Below are the code and all the weights of a small trained network. Each question names an input and a class and asks about switching units off, where a switched-off unit gives its printed mean instead of its output.

import numpy as np


def w(rows, s, z=0):
    codes = np.array(rows[::2]) - 128.0
    scale = np.full(codes.shape[1], s)
    scale[-1] = z or s
    return codes * scale


def norm(h):
    return h / np.sqrt((h * h).mean(-1, keepdims=True) + 1e-5)


def f(y):
    return np.maximum(y, 0)


def log_softmax(a):
    a = a - a.max(-1, keepdims=True)
    return a - np.log(np.exp(a).sum(-1, keepdims=True))


def net(x, mask):
    res = np.array(x, float).reshape(1, 6) / 4 @ E
    u = 0
    for l in range(4):
        y = f(norm(res) @ A[l][:, :-1].T + A[l][:, -1])
        res = res + np.where(mask[u : u + 7], y, B[l][:, -1]) @ B[l][:, :-1]
        u += 7
    return log_softmax(norm(res)[-1] @ U[:, :-1].T + U[:, -1])


A, B = {}, {}
E = w([
[127,129,128,128,128],'x0',
[184,30,204,210,147],'x1',
[128,128,129,126,128],'x2',
[129,128,128,127,128],'x3',
[189,252,151,210,192],'x4',
[246,140,45,136,60],'x5',
],0.0037)
A[0] = w([
[81,129,21,156,184,173],'0.n0',
[143,170,154,191,203,3],'0.n1',
[174,254,153,201,206,136],'0.n2',
[88,63,85,55,120,48],'0.n3',
[151,105,127,119,217,241],'0.n4',
[104,186,78,64,142,207],'0.n5',
[246,108,29,118,114,140],'0.n6',
],0.0051,0.0025)
B[0] = w([
[96,150,188,52,72,169],'0.n0',
[138,109,204,141,186,167],'0.n1',
[188,202,202,103,254,254],'0.n2',
[166,218,215,209,101,168],'0.n3',
[54,96,167,197,67,193],'0.n4',
[28,191,91,73,105,207],'0.n5',
[198,50,38,89,63,219],'0.n6',
],0.0039,0.0049)
A[1] = w([
[50,227,1,76,128,74],'1.n0',
[53,120,45,108,81,67],'1.n1',
[182,21,176,237,131,159],'1.n2',
[184,154,161,161,90,3],'1.n3',
[179,172,56,217,135,51],'1.n4',
[180,185,123,135,195,108],'1.n5',
[35,132,139,188,119,126],'1.n6',
],0.0062,0.004)
B[1] = w([
[162,78,157,192,142,221],'1.n0',
[138,111,157,139,88,167],'1.n1',
[140,80,97,90,155,255],'1.n2',
[215,170,160,1,191,135],'1.n3',
[158,117,147,29,141,157],'1.n4',
[117,85,92,98,66,202],'1.n5',
[125,141,177,54,122,182],'1.n6',
],0.0077,0.0048)
A[2] = w([
[242,147,85,142,96,15],'2.n0',
[133,89,83,155,47,32],'2.n1',
[218,178,128,180,160,111],'2.n2',
[163,118,16,120,56,170],'2.n3',
[215,152,44,163,102,161],'2.n4',
[79,162,184,130,239,200],'2.n5',
[181,254,138,56,142,2],'2.n6',
],0.0058,0.0013)
B[2] = w([
[77,87,172,88,161,223],'2.n0',
[171,173,94,171,126,179],'2.n1',
[101,73,184,68,98,194],'2.n2',
[83,125,107,254,89,236],'2.n3',
[90,158,231,48,133,225],'2.n4',
[185,117,61,197,108,253],'2.n5',
[44,120,70,108,101,218],'2.n6',
],0.0074,0.004)
A[3] = w([
[88,102,98,37,63,125],'3.n0',
[76,65,207,138,101,104],'3.n1',
[73,205,52,210,223,96],'3.n2',
[71,75,88,137,130,58],'3.n3',
[206,75,61,177,133,2],'3.n4',
[39,197,178,91,2,63],'3.n5',
[168,36,109,204,214,52],'3.n6',
],0.0056,0.0038)
B[3] = w([
[137,178,176,190,202,237],'3.n0',
[172,141,67,61,141,233],'3.n1',
[80,56,3,112,171,191],'3.n2',
[187,76,186,13,135,143],'3.n3',
[69,120,3,127,149,149],'3.n4',
[88,188,150,130,146,253],'3.n5',
[150,255,165,170,95,196],'3.n6',
],0.0076,0.0041)
U = w([
[42,217,192,68,136,204],'0',
[181,35,196,29,168,229],'1',
[93,159,125,209,9,62],'2',
[178,25,46,138,70,5],'3',
[45,122,5,134,168,59],'4',
[186,168,148,225,189,168],'5',
],0.022,0.002)

Each question gives the input, the list of numbers given to net, and the class t.
The units are the neurons (one row each of A and B). Each row of codes is followed by its name. A weight is (code - 128) times the scale printed after its matrix; where a second scale follows, it is the last column's (A, B and U).
mask holds one flag per neuron, layer by layer. A switched-off neuron (its flag False) gives its mean, the last column of its row in B, instead of its output. The means were averaged over made-up inputs and are rounded, as every weight is.
A unit's drop is (log p(t) with every unit on - log p(t) with that unit switched off) / (log p(t) with every unit on - log p(t) with every unit switched off).
The circuit of an input: a set's keep is (log p(t) with only the set's units on - log p(t) with every unit switched off) / (log p(t) with every unit on - log p(t) with every unit switched off). Starting from the 12 units with the biggest drops (on a tie, the unit counted first), units are removed one at a time, each time the one whose removal leaves the highest keep (on an exact tie, the one counted first), for as long as the keep stays at least 0.8.
units of the circuit, in order: the units of the circuit, biggest drop first
unit that matters most: the unit with the biggest drop
k most important neurons: the k neurons with the biggest drops, biggest first
k most important neurons of layer l: the k neurons of layer l with the biggest drops, biggest first
input [7,-4,5,5,5,-7], class 4: units of the circuit, in order : 2.n5; 3.n2
input [-7,-4,1,6,0,1], class 2: 2 most important neurons : 0.n2; 0.n5
input [-3,0,-6,-6,0,1], class 2: 4 most important neurons : 0.n2; 2.n3; 0.n6; 2.n1
input [7,0,-2,-5,7,1], class 0: unit that matters most : 2.n2
input [1,0,-7,-6,4,-4], class 4: units of the circuit, in order : 3.n2; 2.n5
input [-8,2,6,-7,6,1], class 1: 2 most important neurons : 2.n2; 1.n5
input [-7,-1,-2,0,-4,8], class 2: 2 most important neurons of layer 2 : 2.n4; 2.n3
input [0,0,-8,-8,-3,5], class 2: 2 most important neurons : 2.n3; 0.n2
input [2,1,-4,-7,1,-1], class 5: 2 most important neurons of layer 0 : 0.n5; 0.n1
input [0,8,7,7,-1,4], class 3: 2 most important neurons : 0.n2; 3.n4
input [1,4,-7,-3,1,8], class 1: 2 most important neurons of layer 1 : 1.n5; 1.n4
input [-8,5,5,-7,-1,2], class 3: 2 most important neurons : 0.n2; 1.n2
input [4,-3,-4,1,0,4], class 2: 2 most important neurons of layer 0 : 0.n2; 0.n6
input [7,2,4,-2,4,-7], class 5: units of the circuit, in order : 2.n5
input [0,-3,8,3,6,-6], class 4: 2 most important neurons : 2.n5; 3.n2
input [-8,1,-1,-6,-2,-8], class 1: 4 most important neurons : 0.n5; 2.n4; 2.n5; 0.n2
input [8,-1,-8,-3,8,1], class 0: 2 most important neurons of layer 2 : 2.n2; 2.n6
input [-8,0,6,-7,7,3], class 0: 2 most important neurons : 2.n6; 1.n0
input [7,-3,4,-4,0,5], class 2: 3 most important neurons of layer 2 : 2.n3; 2.n1; 2.n4
input [-6,-1,-5,-5,1,6], class 0: unit that matters most : 2.n4
